Here are made-up things, facts about them, and rows of numbers that follow some of those facts. Name the thing behind each unnamed row.

There are 2 kinds of fact about the things: α, ζ.
{kidal,vabem,plovubrum,trulan,groda,fidroste,zefle,stimok,ruskastem,klusek,flefek,giklo,flugril,drebren,datan,libul,beplek,klezaflor} α 370
{kleses,gapu,vagru,plarur,breko,fumul,tuti,vufu,flaste,kuzi,klumom,brekla,seklur,deram,stime,mubanem} α 698
{skubrufes,lozu,drenir,trino,pluma,fibra,laflok,brestik,trebrol,tovol,skeklas,bofler,ladrum,vufa,bruvi,skazok,plifle,klasu,grokloso} α 663
{leskal,kluvuk,gilapun,pledum,gipu,grusto} α 948
ζ dunuk <- stotriral,flufa,dregos,kuzi
ζ brusten <- kidal,flaste,ladrum
ζ kigofen <- vabem,pafla,maklik,brusten,laflok,gilapun,rebru,deram
ζ greflun <- tomebrom,leskal,fidroste,nedom,trogram
ζ maklik <- kleses,plifle
ζ rebru <- skubrufes,groda
ζ nupler <- plovubrum,fumul
ζ flizo <- lozu,pledum,brekla
ζ pafla <- gapu,trulan
ζ tidasu <- drenir,klezaflor
ζ dregos <- vagru,stimok,trebrol
ζ fisa <- trino,tidasu,nupler,seklur
ζ ralaver <- pavaskun,tiru,skazok
ζ brunak <- flizo,plarur,drebren,bruvi
ζ natram <- pluma,dipun,klumom
ζ dipun <- kluvuk,beplek,stime
ζ pavaskun <- breko,brestik,libul
ζ trogram <- fibra,zefle,tuti
ζ stotriral <- ruskastem,vufa
ζ nedom <- klusek,gipu,grokloso
ζ leku <- flefek,tovol
ζ tomebrom <- giklo,vufu,skeklas,grusto
ζ flufa <- flugril
ζ klutrur <- leku,bofler
ζ tiru <- datan,klasu,mubanem

Named rows:
[-1.89 -0.03  1.82 -1.31  2.77 -0.31  0.37 -2.49 -0.27  0.95 -1.36  0.08
  0.23  0.58 -1.27 -0.39 -3.10 -2.25  0.98 -3.53 -0.56 -1.80  0.31 -0.67
 -2.38  2.31  3.33  1.56 -2.96]: drenir
[ 0.45 -1.48  0.74  2.26  0.60 -0.41  0.70  0.46 -0.51  1.43  2.27  1.43
  1.16 -4.01 -0.67  1.03 -0.63  1.68 -1.72 -0.16  0.43 -1.88 -0.63 -0.47
  1.86 -0.30  2.17  2.86  0.13]: gipu
[ 0.72 -0.39  0.10  0.62 -0.85 -1.37  0.42 -1.28  0.54  2.17  1.73 -1.88
 -1.76  1.08  2.34  3.00 -3.89 -2.40 -2.46  1.90 -0.62  2.04 -0.90 -2.00
 -1.89  1.33  0.10  3.95 -0.26]: kluvuk
[-0.56  2.22 -0.37  0.30  0.73  0.01 -0.69  0.41  0.14  0.42  0.12  0.19
 -0.84 -0.41  1.05 -1.21  3.86 -0.15 -0.83 -0.78  0.04  0.95 -0.17 -0.37
  0.16  0.67  0.57  1.24  0.12]: kigofen
[ 0.22  0.35  2.08  2.21 -0.60  0.00  0.29  0.05  0.38  1.91  3.20 -0.35
 -0.72 -1.29 -2.18 -0.32 -2.08  2.77  0.33  0.68 -0.27 -3.29 -0.82 -0.44
 -0.17  1.13  1.13 -0.93  0.29]: skeklas
[-1.23  0.13  1.42 -0.46  1.92 -0.39  0.02 -1.88 -0.07  0.87 -0.77  0.15
 -0.61 -0.03 -0.18 -0.10 -2.46 -1.70  0.88 -2.55 -0.46 -1.46  0.26 -0.09
 -1.81  1.88  2.57  1.15 -2.14]: trino
[-0.14  0.01  2.44  2.60  0.82  0.79 -0.16 -0.33  0.67  2.81  2.73 -0.64
 -0.60 -1.47 -1.48 -1.07 -1.12  3.16 -1.82  0.19 -1.42 -2.85 -2.60 -0.87
  0.44  0.65  0.32 -0.92  0.53]: vufu
[ 0.70  0.15  0.38 -0.71  1.87 -0.94 -1.27  0.12 -0.35  0.20  1.40  0.92
 -1.94 -0.34  2.93  0.05  3.62 -0.35 -0.16 -1.11 -0.28  0.67 -1.96 -1.09
  0.30  1.14  0.72  0.62 -2.10]: brunak
[-2.33 -3.28  0.74  2.86 -0.39  1.17 -0.59 -0.31  0.09  3.77 -2.06  0.06
 -2.06 -3.25  4.52 -1.62  0.01  0.53  0.05 -1.87 -2.74  1.67 -1.33  1.45
 -0.76  2.89  1.64 -1.36  0.62]: breko
[-0.05  0.14  2.76  2.36  1.13  0.18 -0.57  1.37 -0.90  3.39  2.94 -1.19
  0.44 -1.22 -1.18  0.07 -0.68  2.76 -0.83  1.12 -0.27 -3.65 -0.91 -1.59
  0.36  1.40 -0.09 -0.60  0.16]: giklo
[-2.08 -2.96  0.32  2.43 -1.76  0.44 -0.16  0.05 -0.24  2.96 -1.56  0.45
 -2.21 -3.03  3.84 -0.87 -0.96  0.09  2.24 -1.32 -1.50  1.20  0.39  1.76
 -1.41  3.40  2.44 -1.36  0.38]: klasu
[-2.09  2.27  0.07  3.01  2.47  1.85 -0.66  0.21  1.85  0.57 -0.99 -0.10
 -1.15 -1.92 -0.03 -1.03  1.22 -1.76 -1.99 -1.45  0.63  0.98  0.76  0.65
  0.43  0.15 -0.94 -0.04  2.20]: gapu
[-2.28 -0.28  2.24 -0.99  4.14  0.51 -0.18 -2.84  0.03  1.84 -1.84 -0.19
  0.36  0.40 -0.60 -1.12 -2.15 -1.85 -1.17 -4.10 -1.71 -1.36 -1.44 -1.04
 -1.71  1.81  2.52  1.51 -2.69]: fumul
[-2.21  2.30  0.05  3.09  2.54  2.06 -0.59  0.18  1.92  0.57 -1.08 -0.16
 -1.15 -1.89 -0.15 -1.00  1.24 -1.80 -2.06 -1.40  0.78  1.04  0.77  0.73
  0.54  0.15 -0.94 -0.14  2.38]: flaste
[-1.57 -0.63  1.50  1.87  2.80 -1.31 -2.38  0.53 -2.51  0.11  0.11 -0.55
 -0.65  2.19  4.35 -0.81 -2.20  0.58 -0.34 -1.69 -0.62 -3.01 -1.62  1.98
 -1.48 -0.44  0.37  1.45 -0.36]: flugril
[-1.56  1.55  0.42  2.43  2.34  1.36 -0.68 -0.28  1.44  0.89 -0.77 -0.10
 -1.37 -1.71  0.64 -0.75  0.58 -1.37 -1.84 -1.43  0.01  0.53 -0.01  0.63
  0.18  0.37 -0.52  0.07  1.34]: deram
[-0.62  0.48  0.23  0.13  0.96 -1.59 -1.66 -0.36 -1.59 -0.66  0.65  0.27
 -1.07  2.40  3.57 -2.08  1.43  1.59 -0.38 -1.70 -1.21 -1.10 -2.68  1.26
 -0.93 -0.37  1.60  1.92 -0.94]: flufa
[ 1.08 -0.57  0.61 -0.64  2.92 -0.95 -1.66  0.52 -0.25 -0.38  2.18  1.49
 -2.64 -0.65  3.65  0.73  4.29 -1.15  0.07 -1.24  0.41  0.98 -2.46 -1.58
  0.76  1.34  0.37 -0.22 -2.78]: flizo
[-2.28 -3.10  1.00  2.45 -0.09  0.69 -1.10  1.41 -1.61  4.42 -1.80 -0.56
 -0.93 -2.94  4.86 -0.42  0.39  0.10  1.07 -0.93 -1.58  0.93  0.39  0.62
 -0.81  3.55  1.22 -0.95  0.19]: libul
[-0.60 -0.40 -0.03  0.08 -0.52 -0.44 -0.72  0.13 -0.74  1.95 -0.29  0.36
 -1.27 -0.98  3.25 -1.53  3.21  0.97  0.11 -1.00 -1.60  1.19 -1.19 -0.09
 -0.38  1.98  1.80  0.72 -0.80]: ralaver
[-1.59 -0.74  1.55  1.94  2.88 -1.24 -2.53  0.47 -2.61 -0.06  0.14 -0.46
 -0.62  2.38  4.46 -0.91 -2.41  0.63 -0.32 -1.75 -0.65 -3.10 -1.72  2.18
 -1.47 -0.48  0.37  1.46 -0.36]: ruskastem

Rows to name:
No name comes twice in this set of rows, the named rows included.
[ 0.49  0.24  0.76  0.01  0.00 -1.90  0.04 -0.31 -0.28  4.11  1.78 -3.33
 -2.20  1.58  2.16  4.04 -2.90 -3.31 -2.26  1.77 -0.51  0.56 -0.40 -1.09
 -1.96  2.48 -1.52  3.30 -0.51] | beplek
[-1.21 -1.64  0.51  1.81 -0.76  0.00 -0.32 -0.30 -0.07  2.04 -0.86  0.35
 -2.07 -2.20  2.78 -0.39 -1.11 -0.29  1.54 -1.22 -1.03  0.44  0.31  1.32
 -1.21  2.57  1.93 -0.60 -0.12] | skazok
[-1.28 -0.56  1.24  1.89  2.39 -0.35 -1.64 -1.22 -0.51  0.10 -0.12  0.01
 -1.75  0.99  3.39 -1.47 -2.03  0.49 -1.33 -2.25 -1.70 -1.64 -2.74  2.11
 -1.08 -0.50  0.61  0.82 -0.15] | kuzi
[ 0.35  0.34  0.39  0.35 -0.59 -1.33  0.32 -1.27  0.68  1.73  1.20 -1.13
 -2.66  0.29  1.27  2.08 -2.94 -2.22 -0.20  0.23 -0.48  0.04 -0.11  0.39
 -1.84  1.87  0.40  1.75 -0.57] | pluma
[ 0.99 -2.68  1.37  1.46  4.61  0.12 -1.96  0.63  0.04 -1.42  2.17  2.50
 -2.25 -2.13  4.65  1.82  0.63 -2.24  0.15 -1.02  1.38  1.32 -1.89 -2.80
  0.84  0.69  0.31 -0.89 -2.68] | pledum
[ 0.58 -2.19  1.72  1.16  5.26  0.13 -2.04 -0.13  0.87 -0.15  1.94  1.66
 -3.78 -1.98  4.15  1.78  1.18 -2.72 -0.64 -2.06  0.39  0.61 -3.09 -0.98
  0.82  1.23 -0.81 -1.92 -2.54] | brekla
[-1.26  1.03  0.03  2.84  1.75  1.36 -0.73  0.58  0.57 -0.37 -0.60  0.74
  0.18 -1.86  1.15 -0.70  0.08 -0.80 -1.05 -0.46  0.99  1.21  1.30 -1.20
  0.14 -0.16  0.69  1.15  1.20] | gilapun
[ 0.47  1.06  1.10  0.44 -0.36 -0.43 -0.24  0.31 -0.43  1.92  2.74 -0.20
 -0.26 -0.32 -0.60 -1.46  2.57  3.33 -0.82  0.39 -0.97 -1.64 -2.09 -1.43
  0.43  0.96  1.27  0.54 -0.52] | tomebrom
[ 0.08 -0.97  1.16  1.95  1.22 -0.34  0.72 -0.32  0.31  2.71  2.07  0.60
 -0.37 -3.84 -1.21  0.99 -0.10  1.20 -2.55 -1.18 -0.65 -2.53 -1.89  1.41
  1.82  0.25  0.97  1.75  0.22] | tuti
[ 3.50  3.21  0.88 -1.68  0.63  0.16 -2.85 -1.93  0.03  0.80 -0.89  0.74
 -1.94 -1.65  4.34 -1.10  2.36  1.88 -0.28  0.44 -3.41 -0.10  0.69 -0.11
  0.71  0.44  1.37  0.90 -2.37] | leku
[-1.60 -0.26  1.83 -0.10  3.35  0.32 -0.40 -2.18  0.21  1.76 -1.18 -0.06
 -0.50 -0.20  0.43 -0.85 -1.57 -1.23 -1.25 -3.10 -1.62 -0.97 -1.51 -0.42
 -1.19  1.36  1.66  1.07 -1.85] | seklur
[-1.90 -0.99  1.25  2.45  2.73 -0.75 -2.20 -1.27 -1.15 -0.81 -0.07  0.13
 -1.74  2.40  4.28 -2.12 -3.17  1.15 -1.33 -2.69 -1.75 -2.42 -3.52  3.20
 -1.48 -1.27  0.93  1.05  0.07] | vagru

Now the same things, written a new way:
Some rows with their names:
[ 3.48 -1.06  0.90 -3.85 -1.20  1.10  3.38  3.85 -0.23  0.89  0.54 -0.46
  0.14]: gipu
[ 2.27  1.03 -0.03 -0.15 -0.42  1.82 -2.17 -0.84 -7.17  1.42 -1.30  2.47
 -0.36]: dregos
[ 0.86 -1.00 -2.77  0.95  0.32  1.81 -0.94 -1.09  2.91  2.62  1.60  0.98
 -1.48]: vabem
[-2.03 -0.48  2.22  0.84 -0.68 -2.48  0.14 -0.53  3.54 -0.67  1.03 -0.36
 -0.10]: trino
[ 2.76 -4.84  2.42  2.72 -2.56 -1.39 -5.44  2.66  2.21  1.37 -2.21 -0.36
  0.17]: pledum
[ 2.08  1.29 -0.14 -0.09 -0.28  1.62 -2.15 -0.81 -6.80  1.32 -1.31  2.10
 -0.47]: stotriral
[-0.42 -0.89  0.61 -0.58 -2.84 -0.75  0.87 -1.85  2.33 -1.87  1.01  1.12
 -0.16]: skazok
[ 1.03 -3.62  1.98  3.97 -3.10  0.42 -4.75  1.27  5.68 -0.55 -2.22 -0.78
  2.17]: lozu
[ 1.02 -1.37  0.69  4.90 -1.62  1.85 -4.45 -0.58  4.23  0.27 -1.30 -0.72
 -0.11]: drebren
[-1.14 -4.44  2.63 -4.33 -0.14 -2.05  3.46  2.19 -2.81  0.90  1.39 -0.08
 -2.90]: grusto
[-2.04 -1.85  1.08 -0.34  0.37  1.37  2.64 -0.61  0.53 -0.14  1.26 -0.79
 -2.68]: giklo
[-2.08  3.72  0.62  2.68  2.07 -3.63 -0.58 -1.45 -1.70 -0.56 -1.09 -1.38
 -1.60]: nupler
[-2.73 -3.34  2.17 -3.19 -0.43 -0.37  4.09  0.73  0.76 -0.99  1.39 -0.50
 -0.87]: skeklas
[ 2.27  3.96 -1.50 -1.42  0.87  2.73  3.42  1.66 -2.28 -0.96 -1.89 -1.72
  0.94]: nedom
[ 0.22 -2.83 -2.25 -2.12 -0.33  0.10  0.60  0.34  3.36  2.38  1.91  1.71
  0.30]: ladrum
[ 0.32  0.81 -0.70  2.30 -2.30  0.63 -0.17 -4.00  2.06 -1.53  0.99  1.15
 -2.11]: libul
[ 0.00  3.19 -1.63  0.77 -0.92 -1.43  0.56 -3.53 -3.30 -2.18 -1.27  0.68
 -1.79]: pavaskun
[ 0.83  1.03 -0.12  3.37 -0.13 -0.16 -3.73  0.00 -1.04 -0.36 -3.47 -1.10
  0.39]: brunak
[ 0.81 -0.86  1.28  0.12  1.24  1.20 -0.28  1.49 -2.72  0.46  0.47  1.48
  2.06]: kuzi
[ 0.62  1.19 -4.22 -0.87  2.06 -0.08 -0.09 -0.45 -2.34  2.36 -0.47  0.86
 -1.23]: rebru
[-0.40 -0.77  0.34 -0.39 -3.30 -1.11  1.23 -2.65  2.40 -2.31  1.15  1.42
 -0.42]: brestik

Which thing is each row?
No name comes twice in this set of rows, the named rows included.
[ 1.47 -1.36  1.55 -0.08  0.82  1.73 -0.65  1.50 -3.76  1.00  0.71  2.20
  2.27] | vagru
[-2.85  1.42  2.18  2.62  3.26 -3.59  0.97  0.89  1.57 -0.98  0.79 -1.60
  1.05] | fumul
[-2.46 -0.12  2.57  1.39 -0.37 -3.36  0.14 -0.69  3.91 -0.70  1.20 -0.73
 -0.34] | drenir
[ 1.80 -2.19  1.59 -3.64 -0.94 -0.34  2.56  2.82 -1.10  0.92  0.79 -0.18
 -0.99] | leskal
[-1.00 -2.14  2.54 -2.97 -2.76 -5.84 -2.43  3.65 -1.28 -1.23  0.92 -1.51
  1.40] | kluvuk
[ 0.77  0.46 -0.02  0.44 -0.51  3.12  1.70  0.13  2.18 -0.19  0.59 -0.87
 -0.66] | fidroste
[ 1.60 -2.61  1.88 -1.28 -2.64  1.81 -1.49 -0.14 -1.13  1.01  1.07  2.74
  0.80] | vufa
[ 1.45  0.21 -0.03  5.20 -0.55  0.18 -5.57  0.54  0.28 -0.40 -4.59 -1.57
  0.88] | flizo
[ 1.84 -2.88  1.92 -1.21 -2.82  1.95 -1.48 -0.10 -1.39  1.22  0.99  3.11
  0.93] | trebrol
[ 0.69  0.97 -4.32 -0.94  2.13 -0.04 -0.10 -0.39 -2.19  2.66 -0.37  0.96
 -1.08] | brusten

Now the same things, written a new way:
Some rows with their names:
[-1.53  0.10  0.51  0.69 -1.36 -0.51  2.14  0.05  2.11  3.49  1.08 -1.10
 -0.26]: gapu
[ 0.17  3.38  1.21 -0.54 -3.08 -0.22 -0.35 -1.01 -1.94  2.04  0.91  0.92
  0.92]: vufu
[-1.23  0.64  1.29 -2.68 -0.81 -3.30 -1.94  1.50 -2.77 -2.93 -2.40 -1.06
  0.20]: trogram
[ 1.36 -1.46  0.21  1.64  1.40  1.31  0.15 -0.62 -1.26  1.54 -1.11 -0.65
 -2.12]: flefek
[ 1.18 -3.21  0.70 -0.41  1.03  0.96 -2.12  2.75 -0.28 -5.02 -1.12  1.26
 -1.75]: stotriral
[ 1.15  0.51 -2.32  1.80  3.41 -1.79  1.29 -1.45  1.27  0.07 -0.67 -0.24
  0.97]: pluma
[ 0.79 -2.10 -2.55  1.52  0.33 -0.46 -1.60  0.95  1.76 -2.24 -1.41  1.34
 -0.44]: vufa
[ 1.51  2.33  0.78  3.14  1.06  1.03 -1.30 -0.85  0.94  0.51  0.96 -0.15
  0.28]: drebren
[-0.44 -1.23 -2.30  2.85 -0.89  0.19 -1.28  1.79  1.62 -0.60  0.28  0.28
 -0.92]: vagru
[-0.46 -1.34  1.96  1.30 -0.22  0.20  1.31  0.67  2.10  1.84 -0.18  1.06
 -0.43]: vabem
[-1.53  0.00  0.54  0.65 -1.22 -0.51  2.18  0.08  2.15  3.60  1.06 -1.07
 -0.23]: kleses
[-0.32 -1.93  4.25 -3.12  0.43  0.18  2.14  0.78  0.53 -0.16 -0.27 -0.33
 -0.82]: rebru
[ 1.99  2.39  5.15 -4.69 -1.73  0.44 -0.99 -0.64 -4.74 -1.97 -0.36  2.33
  0.66]: tomebrom
[-1.07  0.86 -2.20 -0.16 -0.98 -3.91 -1.42 -0.01 -0.13 -0.64 -2.40 -0.42
  1.09]: fibra
[ 2.24  2.66  2.68 -0.70  2.03  1.09 -1.19 -1.13 -0.88 -1.88  1.08 -2.11
  0.05]: brunak
[-0.40 -1.26  2.01  1.38 -0.11  0.23  1.29  0.74  2.04  1.79 -0.16  1.12
 -0.43]: groda
[-2.92  1.32 -1.12  0.32 -1.03 -2.93 -0.81 -0.66 -0.36  0.43 -2.26  0.11
  1.16]: gipu
[-1.52 -0.08  0.59  0.72 -1.23 -0.43  2.14  0.04  2.16  3.59  1.07 -1.12
 -0.36]: deram
[ 1.17 -2.87  0.86 -0.78  1.01  0.95 -1.93  2.52 -0.41 -4.70 -1.16  0.97
 -1.59]: flufa
[-1.09  0.72 -0.34  1.61 -1.10 -2.43 -1.85  1.21 -0.55 -0.37 -1.88  0.55
  0.38]: klusek
[ 0.04  1.74 -1.92  2.79  2.20 -1.15  1.79 -0.89  1.04  2.07  1.25 -1.36
  0.42]: klumom

Which thing is each row?
No name comes twice in this set of rows, the named rows included.
[ 1.26 -3.65  0.56 -0.29  0.91  0.99 -2.26  3.02 -0.16 -5.42 -1.30  1.50
 -1.92] | dregos
[ 0.67 -2.06 -0.69  3.16  0.27  0.88 -1.95  2.02  1.28 -1.69 -0.78  2.13
 -1.05] | flugril
[-0.36  2.61  1.89 -1.29 -1.89 -0.04 -0.13 -2.28 -1.73  1.14 -0.71  2.74
  1.54] | grusto
[-0.02  0.97  2.45 -3.21 -0.86 -1.87 -1.49  0.82 -3.21 -2.61 -1.63  0.00
  0.25] | greflun
[ 2.26  0.74  0.82  0.64  7.12 -1.47  2.62 -1.03 -0.44 -2.06 -0.14 -0.81
  0.31] | dipun
[ 0.89  4.78 -0.25  3.14  0.40  0.45 -0.80 -1.99  1.43  2.22  2.46 -2.87
  0.84] | brekla
[-0.26  0.98  0.65  1.17 -1.31 -1.32 -1.57  0.65 -0.88 -0.07 -1.22  1.42
  0.49] | fidroste
[ 1.31  2.05  2.68  0.07 -1.94  0.39 -1.20 -0.40 -2.00  0.36 -0.20  3.25
  0.81] | giklo
[ 0.36  2.07 -2.13  3.64  3.92 -1.68  2.49 -1.32  1.32  2.03  1.15 -1.44
  0.74] | stime
[ 1.56  2.47 -1.11  1.37  1.10 -0.39 -0.87 -1.99  1.28  0.20  0.30 -1.19
  0.99] | bruvi
[ 0.75 -2.25 -0.77  3.34  0.26  0.90 -1.97  2.16  1.39 -2.00 -0.80  2.39
 -1.20] | ruskastem
[ 1.65 -1.52  1.94 -2.51  1.95  1.21  0.43 -0.44 -3.01 -1.11 -0.93 -1.97
 -2.04] | klutrur

